[  3  -9  17  12 -36  -9   9 -18 -19  17  -9   8 -27  31 -23  23 -33   7
  -8  13   5  23  -8  31  14  -9  -7  -4  -4  -8  18   1] | z743
[ 11 -32  24  16  -2  12   3 -17   1  23   9  12 -46  56 -12  11  -8  -1
   5  32  13  45 -16  49  14  11  10 -11  25 -21   4  -8] | z74
[ 21  24  13  19 -32 -22  18 -31 -24 -50  14  49  18  75  -9   3   0   0
  27  15  16 -14  13 -14  26 -88  -5  -5  16  32 -29  57] | z492
[ 26  11  11  21 -38 -18  20 -19 -25 -53  22  43   4  63 -15   7 -17   5
  19  18  21 -19  14   2  13 -92   2  -3  12  17 -21  32] | z386
[ 47   1  31  23  -9   3  34  -5   5 -33   7  16 -15  49 -12  -7   5  -4
  42  21   3 -11  10  11 -29 -65  -1   1  33  22 -43  38] | z684
[  6   0  24  13 -44 -17  11 -23 -19  11 -10  19 -27  45 -22  19 -30   3
 -16   8   7  25  -2  28  22 -18  -5 -12 -11   0  23   8] | z743
[-18 -13  36  -1 -28 -22  10 -25 -18   6   1  30 -28  43  -6   9   0  -9
 -23  -8  -5  20  17  39  20 -26   7 -17 -18   5  14  14] | z325
[  7  -1  25  23 -47 -18   4 -21 -15   0   4  41 -16  53 -19  21 -29  -2
 -29  22  10  22   9  22  30 -32   0  -7 -23  -9  15   8] | z386
[ 14 -49  27  -8  31  19  31  -5  -2 -23   1 -36 -25  40   4   9  25  -6
  47 -11  -4 -16 -11  31 -49 -40  26 -12  33 -14 -37   3] | z839
[-12 -41  58   6  17   2  38  -9  16  38 -33  10 -24  20 -23  10  36 -10
 -37 -28 -34  12   4  51 -55 -26  16 -25 -27 -13 -10  -1] | z293
[ 19   3  12  12 -27 -18  14 -13 -20 -37  34  29 -25  64  -2   2 -16   0
  54  35  28 -16   7  14  22 -60  13   1  50  22 -21  42] | z325
[  0 -18  41  19 -11 -15  20 -29   5  25 -28  17 -12  33 -18  10  10  -4
 -23   1 -12  23   9  34 -22 -38  -3  -7 -19  -2 -16   3] | z492
[ 12 -14 -18  -1 -31  -3  -1  10   0  13  36  -3  10 -16 -39   7 -12 -15
 -44  -9   3   3  11  -6  -8 -13  22  20  18 -10  -5 -20] | z386
[ 39  -1  -8  15  14 -14  46   4  29  43  -5  -9  10  26  -5  14 -29  11
 -25  -4 -34 -18   5   7 -54  -2  35  38  19 -14 -60   1] | z293
[ 35   5 -30  -5 -21 -21   9  -7 -14  15  19 -43   4  56  14  34 -67   4
 -14  21 -12 -11 -13 -32  15  28  15  37  18 -32  -4   8] | z839
[  9   0  51  14 -12 -22  23 -35   8  -2 -29  40  -8  42 -23   0  12 -15
 -48 -17 -16  21  38  26 -11 -84  -2 -40 -54  15 -14  19] | z74
[ 29  -2  -7   5 -54 -14   0 -24 -43 -56  57  33  -4  95   0  24 -15 -16
  29  30  42 -16   3 -10  65 -47  -3 -12  24  10  25  38] | z386
[ -3   4  30   7 -12 -18   9 -22   2  -3 -27  44 -15  44 -15  16 -16   1
 -22  -5 -15  15   9  35  11 -34  -5 -26 -26   5   8  17] | z879
[ -7 -35  42   1  -3   1  20 -19  -6  13 -26 -14 -25  36 -14  24  -5  -3
 -24 -10 -15  24  -5  35 -17 -18   7 -18 -18 -26  -8  -4] | z839
[-10 -37  21  -9   4   4   6 -10  -3  10  -2  -7 -35  44 -15  24 -10  -5
 -10  -5 -13  24 -12  52   4  15   3 -18  -3 -21  24  -8] | z879
[ -2  -8  28  -3  -8  -9  28 -14 -17 -44  15  18  -6  40   0 -14  22  -5
  36 -12   4 -19  18  30 -12 -74  15  -9  21  21 -33  31] | z325
[ 28  11  -6  11 -15 -25  60  -6  14  38 -26 -26  29   4  -9  12 -39  11
 -42 -32 -56 -18  23  16 -58 -42  16  33 -21 -12 -50  -3] | z743
[ 28  12 -28  -2 -24 -31  -9  10  -9  -3  32  24 -10  -2 -29  14 -45  11
 -37  37  16  17  13 -25  13 -27   5  25  30  13 -22   3] | z357
[ -2 -24  30   4  -8   0  25 -11  -2  38 -16  -6 -37  15 -25  14 -14   4
  -4  -6 -11  22 -10  53 -23 -12  11  -5  -1  -9   3 -14] | z743
[ 14 -13  41  15 -19  -2  15 -11   3  20  -6   8 -32  34 -19   7   4 -10
  -9   4  -6  27  -3  33 -10  -3  -2  -4  -3  -6  10   7] | z684
[ 14 -11  18  -6 -15  -7  16 -30 -37 -63  20  -1  -1  79  -6  19   0 -13
  25  -5  24 -15   1  -9  17 -63   8 -19  17   7 -12  37] | z839
[  27    7   32   13   -1   -6   28  -30  -13  -47    6   35   -3   69
  -11   -9   14   -7   25   12   10  -10   15   13   -3 -103   11  -18
   17   27  -42   40] | z74
[ 10 -37   2   2 -15   4 -21  -7 -25  13  34  11 -56  70 -11  35 -23  -2
   9  33  31  15 -33  15  37  49   9  -4  38 -21  42   4] | z293
[ 23 -12 -36  -3  -8  -7   2  -4 -15  29  31 -51  12  53  28  24 -36  -5
 -10  -9 -16 -16 -12 -16  17  55  11  36  21 -32  17  -3] | z492
[ 16 -20 -36 -19   8   1   8   4 -14   3  30 -59   2  54  17  31 -50  -1
 -13 -25 -27 -25 -13   5  11  49  14  21  19 -36  20  -8] | z879
[ 17 -14 -26 -12 -24   0 -37  -7 -21   4  51  -8  -5  14 -25  15 -22 -23
 -29   8  32   8  -6 -20  44  14  15  10  45 -11  21  -7] | z74
[ 34  17 -23  12 -14 -30  27  -4   8  25  10  11  16  50   0  25 -40   8
 -41  -4 -29 -20   8 -18  -9  -2  24  32   0 -13 -28  20] | z293
[ 24 -18   7  10   2  13  20  18  25  38   5 -27  10 -55 -47 -10   9 -26
 -30 -30 -16   2  12   3 -70  -7  18  24  31  -1 -28 -17] | z684
[ 22  36   6  17 -40 -35   7 -28 -19 -56  17  90   9  81 -15  15  -9   2
   3  19  21 -25  16 -25  41 -91  -1 -15   4  35 -26  66] | z293
[ 29   4 -30   5 -24 -14  34  -4  -9  34  16 -43  11  30  -3  25 -58   4
 -15  -7 -24 -12  -5   2 -11  18  14  38  16 -22  -4  -5] | z743
[  1 -13  40   6 -21 -10   0 -39 -19   0  -4  31 -19  61 -13  12  -2 -14
 -28   5  10  34   6  36  31 -31  -2 -25 -16  -6  14  10] | z74
[ 37  -4 -15  15 -19 -13  46   4  16  35  12 -34  19  29  -3  14 -38   3
 -30   2 -35 -13   9  11 -40 -10  24  43   2 -32 -35 -14] | z386
[ -4 -19 -25 -27  -7  -2 -29   8 -14  -7  37 -27   8  -3 -21  15 -28 -20
 -31 -29   7  -8  -2  -9  28  28  12   6  29 -15  26 -13] | z879
[  1 -21  20   5 -27 -16  -8 -18 -18  11  14  33 -33  69 -16  28 -10  -4
 -24   5  16  16 -12  18  33  11   7 -15   4 -14  31  11] | z293
[  6   3  27   8 -23 -20  30 -24 -27 -50  10  33   1  49  -4   0   9  -6
  25  -6  10 -22  28  15   4 -94   7 -13  10  32 -27  48] | z325
[ 12 -20  35  17   5 -14  27  -6   8  18 -18  15 -40  38  -7  12 -13  11
 -10  35  -4  34   2  52 -25 -28   0  -2  -2 -11 -22  -4] | z357
[ 18 -39 -30   0  -6  18  -8  26   4  32  40 -31  -4 -31 -23  13 -17  -3
 -14  -6  11   2 -11  12 -17  33  33  31  52 -31  -9 -44] | z386
[ 25  -6  24  -2 -18 -16  23 -30 -27 -49   9  10   1  77  -5  18  -3 -15
  22 -10  17 -14  12  -7   9 -71   8 -26   6  12 -12  41] | z839
[ 31  -8 -51   0 -53 -14 -30   4 -41  -2  70 -32 -10  76  20  31 -82  -5
 -14  27  15 -22 -18 -30  62  58   1  35  31 -44  62 -10] | z386
[ 12 -11 -16  -9 -25   4 -29   9 -23   0  49 -24  -2  -5 -25  12 -16 -33
 -26 -23  17  -7   0 -32  25  30   0  10  26  -3  41   0] | z684
[  5 -15  23  20 -21  -7   8 -21   1  28  -8  17 -21  45 -18  17  -7   5
 -11  19   1  34  -8  31   5  -4  -1   3   3 -11  -6   2] | z492
[ 12 -10  24  24 -34 -11  10 -12   4  16  -4  33 -29  39 -19  14 -24  11
 -18  33   4  27   1  38   2 -26   4   2  -6 -13  -7 -10] | z386
[ 39   7  -6  10  -9 -13  37  -4   2  21  10 -25  17  39   7  13 -28 -17
 -35 -31 -43 -17  19  -9 -25   3  11  30  -9 -10  -9  14] | z684
[ 21 -19  16  -2  15  -3  37  -8   4 -36   9   3  -6  51  -8   1   3  -2
  49   5  -5 -19   3  32 -27 -64  10 -13  42  13 -36  23] | z879
[  5   4 -23  -2 -35 -23 -11   6  -7  14  28  14  -7 -25 -33   3 -34   5
 -35  16   5  11  14 -12   5 -14  21  34  37  10 -23  -2] | z325
[ 25 -32 -30  10  22  20  11  15  26  55  28 -30  -6 -35 -31  10  -2   2
   5  10  11  14 -20  18 -33  21  35  23  76 -19 -37 -33] | z74
[ 10 -22 -22  -7 -32   8 -16  11  -9  14  36 -11  11 -26 -40  11 -12 -19
 -44 -17  11   0   6  -6  -3   5  14  15  18 -17  14 -24] | z386
[ 19 -14   6   9 -32  -6   8 -21 -42 -53  36  29  -8  74  -6  19  -6 -13
  20   3  24 -25   9   3  27 -71   5 -15  15   9  12  28] | z386
[  18   41    5   10  -58  -31   22  -37  -40  -58   11   66   14   66
  -29   10  -12   -6   11   -7   13  -23   22  -14   26 -114   -9  -17
  -13   43   -2   63] | z743
[ 30  41 -20  17 -15 -48  37 -10  -3  -3   6  27  20  48   5  18 -66  18
 -47  11 -24  -3  30 -15   0 -44  -1  29 -19   7 -42  20] | z357
[  2 -27 -19  -3   4  17 -14  13  10  35  25 -37   6 -32 -25   1   2  -6
 -12  -4   7   8 -17   0 -18  35  18  33  52 -20 -20 -29] | z492
[ 46  10  -9  14 -18  -9  25  -2   2  13  11 -28  13  42   3  12 -34  -9
 -32 -24 -25 -13  13  -8 -20  16  12  36   2 -17 -13   7] | z684
[ 23 -24 -31 -10 -19   9 -37   2 -17  10  52 -27  -8   5 -19  19 -20 -13
 -17  18  40  17 -17 -14  49  41  18  13  58 -22  18 -15] | z74
[ 21   4 -17   7 -19 -19  23 -18  -8  21   9 -27  35  51   8  19 -28 -10
 -43 -36 -31 -14  14 -13  -3   7   6  25 -16 -19  -1   9] | z492
[ 27   3  22  25   2 -13  28 -13   1 -33  -8  56  -6  46 -13   1   7   8
  26  13  10 -28  12   5 -27 -83  10 -11  26  27 -53  38] | z293
[  7 -23 -16 -17 -12   1 -12   4  -3  18  21 -38   5 -23 -35  18 -25 -12
 -34  -7  10  12  -6 -19  -9  15  18  18  35 -20 -14 -22] | z839
[  3 -45  44  -1   4  12  13 -26  -7  21  -6  -5 -34  50 -16  13  21 -18
 -17 -12  -4  29  -3  58 -10 -17  14 -25  -5 -23  11  -6] | z74
[  0 -20  19   5 -25 -12  -7 -25 -22  18   8   6 -20  60 -11  25 -13  -7
 -12   2   9  25  -6  19  32   8  -2  -7  -8 -12  30   9] | z492
[ 24 -20  21  -3  -2  -1  25 -19 -23 -50  11  -9 -15  68  -3  15  -1  -4
  35  11  14  -8   0  -2  -4 -57  13 -15  26   7 -26  30] | z839
[ 23  -5  -7   7 -23  -9  35  -2   4  25  10 -24  28  28  -5  16 -32  -7
 -52 -34 -33 -14  18  15 -25 -10  21  27 -20 -32 -18 -14] | z386
[ 48  -4  20  17 -15   1  23 -12  -9 -41  17  25 -13  58  -8   0   3  -9
  44   8  15 -11  12  10 -14 -55  -1   0  37  22 -29  36] | z684
